Below is a small trained network, with its code and all its weights. Each question gives an input and a class and asks what happens when units are switched off, that is, made to give their printed mean instead of their output.

import numpy as np


def w(rows, s, z=0):
    codes = np.array(rows[::2]) - 128.0
    scale = np.full(codes.shape[1], s)
    scale[-1] = z or s
    return codes * scale


def f(y):
    return y / 2 * (1 + np.tanh(0.7978845608 * (y + 0.044715 * y**3)))


def log_softmax(a):
    a = a - a.max(-1, keepdims=True)
    return a - np.log(np.exp(a).sum(-1, keepdims=True))


def net(x, mask):
    res = np.array(x, float).reshape(1, 3) / 4 @ E
    y = f(res @ A[0][:, :-1].T + A[0][:, -1])
    res = res + np.where(mask, y, B[0][:, -1]) @ B[0][:, :-1]
    return log_softmax(res[-1] @ U[:, :-1].T + U[:, -1])


A, B = {}, {}
E = w([
[72,136,99,172,251,74,30,67],'x0',
[54,139,178,22,135,178,170,2],'x1',
[107,213,216,51,131,42,120,168],'x2',
],0.0093)
A[0] = w([
[142,132,114,144,119,116,151,149,96],'neuron 1',
[75,136,225,1,127,108,143,91,246],'neuron 2',
[126,144,185,60,113,142,183,144,244],'neuron 3',
[150,83,56,178,146,151,122,132,255],'neuron 4',
[90,76,77,181,214,136,85,87,241],'neuron 5',
[67,154,126,131,200,73,58,125,145],'neuron 6',
[194,101,141,143,109,105,130,184,198],'neuron 7',
[207,159,145,152,72,137,132,218,226],'neuron 8',
],0.01,0.0039)
B[0] = w([
[129,142,100,145,113,76,159,124,137],'neuron 1',
[44,181,176,61,75,180,236,149,250],'neuron 2',
[134,114,151,73,46,165,224,172,205],'neuron 3',
[255,44,90,167,110,179,100,114,210],'neuron 4',
[127,131,144,161,181,144,70,44,237],'neuron 5',
[105,202,183,124,200,66,78,135,225],'neuron 6',
[161,92,47,113,103,89,123,199,186],'neuron 7',
[143,95,74,57,64,77,153,242,217],'neuron 8',
],0.0083,0.014)
U = w([
[171,65,74,159,126,254,114,47,129],'0',
[16,195,204,101,173,108,141,87,147],'1',
[73,138,209,54,25,223,250,163,182],'2',
[130,141,186,189,188,84,75,92,9],'3',
[161,78,5,119,45,82,153,234,232],'4',
[159,149,94,143,183,90,107,222,6],'5',
],0.0069,0.0012)

Each question gives the input, the list of numbers given to net, and the class t.
The units are the neurons (one row each of A and B). Each row of codes is followed by its name. A weight is (code - 128) times the scale printed after its matrix; where a second scale follows, it is the last column's (A, B and U).
mask holds one flag per neuron, in row order. A switched-off neuron (its flag False) gives its mean, the last column of its row in B, instead of its output. The means were averaged over made-up inputs and are rounded, as every weight is.
A unit's drop is (log p(t) with every unit on - log p(t) with that unit switched off) / (log p(t) with every unit on - log p(t) with every unit switched off).
The circuit of an input: a set's keep is (log p(t) with only the set's units on - log p(t) with every unit switched off) / (log p(t) with every unit on - log p(t) with every unit switched off). Starting from all 8 units, units are removed one at a time, each time the one whose removal leaves the highest keep (on an exact tie, the one counted first), for as long as the keep stays at least 0.8.
units of the circuit, in order: the units of the circuit, biggest drop first
most important unit: the unit with the biggest drop
top k neurons: the k neurons with the biggest drops, biggest first
drop when u is switched off: that unit's drop, to one decimal
input [2,1,2], class 1: units of the circuit, in order -> neuron 8; neuron 4
input [-1,-2,-6], class 0: most important unit -> neuron 4
input [2,-3,2], class 5: units of the circuit, in order -> neuron 2; neuron 3
input [8,-2,-5], class 3: units of the circuit, in order -> neuron 6; neuron 5
input [3,-3,7], class 1: units of the circuit, in order -> neuron 4; neuron 6
input [7,-6,-3], class 3: top 2 neurons -> neuron 6; neuron 5
input [-5,-4,7], class 4: top 2 neurons -> neuron 8; neuron 7
input [8,6,-5], class 3: units of the circuit, in order -> neuron 6; neuron 5; neuron 2
input [4,-7,-7], class 0: top 2 neurons -> neuron 5; neuron 4
input [3,6,-2], class 1: top 2 neurons -> neuron 8; neuron 3
input [-4,-2,4], class 4: top 3 neurons -> neuron 8; neuron 7; neuron 2
input [8,-5,7], class 3: top 2 neurons -> neuron 2; neuron 3
input [-4,3,-8], class 0: drop when neuron 2 is switched off -> 0.1
input [8,-1,0], class 3: most important unit -> neuron 2
input [-7,-4,8], class 4: drop when neuron 8 is switched off -> 1.4
input [-1,1,-2], class 0: drop when neuron 6 is switched off -> 0.2
input [-5,-4,8], class 4: drop when neuron 8 is switched off -> 1.3
